Below is a small trained network, with its code and all its weights. Each question gives an input and a class and asks what happens when units are switched off, that is, made to give their printed mean instead of their output.

import numpy as np


def w(rows, s, z=0):
    codes = np.array(rows[::2]) - 128.0
    scale = np.full(codes.shape[1], s)
    scale[-1] = z or s
    return codes * scale


def f(y):
    return np.maximum(y, 0)


def log_softmax(a):
    a = a - a.max(-1, keepdims=True)
    return a - np.log(np.exp(a).sum(-1, keepdims=True))


def net(x, mask):
    res = np.array(x, float).reshape(1, 8) / 4 @ E
    y = f(res @ A[0][:, :-1].T + A[0][:, -1])
    res = res + np.where(mask, y, B[0][:, -1]) @ B[0][:, :-1]
    return log_softmax(res[-1] @ U[:, :-1].T + U[:, -1])


A, B = {}, {}
E = w([
[101,44,47,1],'x0',
[194,222,96,116],'x1',
[130,118,60,159],'x2',
[44,81,128,111],'x3',
[79,103,185,159],'x4',
[202,6,134,72],'x5',
[93,150,64,94],'x6',
[70,170,68,151],'x7',
],0.0085)
A[0] = w([
[189,97,140,169,131],'neuron 1',
[200,168,199,57,113],'neuron 2',
[245,117,210,203,150],'neuron 3',
[188,147,29,89,156],'neuron 4',
[242,112,226,168,151],'neuron 5',
[117,141,108,197,132],'neuron 6',
[188,56,134,64,119],'neuron 7',
[220,107,166,154,145],'neuron 8',
[92,118,81,22,255],'neuron 9',
[101,193,135,254,162],'neuron 10',
],0.0099,0.0056)
B[0] = w([
[165,127,129,90,174],'neuron 1',
[146,121,134,103,187],'neuron 2',
[146,208,255,61,246],'neuron 3',
[243,184,71,111,213],'neuron 4',
[114,180,198,40,239],'neuron 5',
[122,171,97,163,174],'neuron 6',
[97,71,75,126,218],'neuron 7',
[170,134,111,87,200],'neuron 8',
[168,75,91,161,250],'neuron 9',
[113,247,130,154,254],'neuron 10',
],0.0088,0.011)
U = w([
[169,137,219,33,34],'0',
[184,94,83,114,45],'1',
[56,24,147,111,115],'2',
[88,228,140,248,163],'3',
[176,112,114,102,253],'4',
],0.014,0.0044)

Each question gives the input, the list of numbers given to net, and the class t.
The units are the neurons (one row each of A and B). Each row of codes is followed by its name. A weight is (code - 128) times the scale printed after its matrix; where a second scale follows, it is the last column's (A, B and U).
mask holds one flag per neuron, in row order. A switched-off neuron (its flag False) gives its mean, the last column of its row in B, instead of its output. The means were averaged over made-up inputs and are rounded, as every weight is.
A unit's drop is (log p(t) with every unit on - log p(t) with that unit switched off) / (log p(t) with every unit on - log p(t) with every unit switched off).
The circuit of an input: a set's keep is (log p(t) with only the set's units on - log p(t) with every unit switched off) / (log p(t) with every unit on - log p(t) with every unit switched off). Starting from all 10 units, units are removed one at a time, each time the one whose removal leaves the highest keep (on an exact tie, the one counted first), for as long as the keep stays at least 0.8.
circuit, biggest first: the units of the circuit, biggest drop first
k most important neurons: the k neurons with the biggest drops, biggest first
drop of u: that unit's drop, to one decimal
input [7,-6,3,-5,6,-7,-6,1], class 3: circuit, biggest first => neuron 5
input [1,-6,3,-2,-1,-2,-1,-2], class 2: circuit, biggest first => neuron 10; neuron 4; neuron 3
input [8,-2,6,0,2,8,-3,-4], class 1: 2 most important neurons => neuron 4; neuron 9
input [-4,-8,-3,6,-5,0,2,-4], class 2: circuit, biggest first => neuron 3; neuron 4
input [-3,8,-4,-8,5,-1,-1,3], class 0: 2 most important neurons => neuron 3; neuron 5
input [2,6,2,1,7,4,3,3], class 1: 2 most important neurons => neuron 3; neuron 5
input [8,-4,-4,0,0,-2,5,2], class 2: 2 most important neurons => neuron 10; neuron 8
input [5,2,8,-1,-1,2,-4,4], class 1: circuit, biggest first => neuron 3; neuron 5
input [1,-4,-8,-8,7,1,8,4], class 2: circuit, biggest first => neuron 10; neuron 3; neuron 4
input [2,-4,1,-8,0,-4,4,-5], class 4: 2 most important neurons => neuron 3; neuron 5
input [2,-3,-8,-7,-2,-1,3,2], class 4: 3 most important neurons => neuron 3; neuron 5; neuron 10
input [8,7,2,5,5,-8,-6,-5], class 4: 3 most important neurons => neuron 10; neuron 3; neuron 7
input [6,-7,8,1,-3,-3,-7,1], class 2: 2 most important neurons => neuron 4; neuron 10
input [7,-8,8,4,-5,-1,5,-5], class 1: most important neuron => neuron 4
input [-1,-8,6,-5,4,3,6,0], class 2: 2 most important neurons => neuron 4; neuron 10
input [-4,2,8,-8,1,1,7,-4], class 0: drop of neuron 3 => 0.2
input [-5,0,5,-4,5,3,-5,4], class 0: drop of neuron 3 => 0.7
input [7,4,-1,1,2,-8,-8,-1], class 3: drop of neuron 1 => 0.1
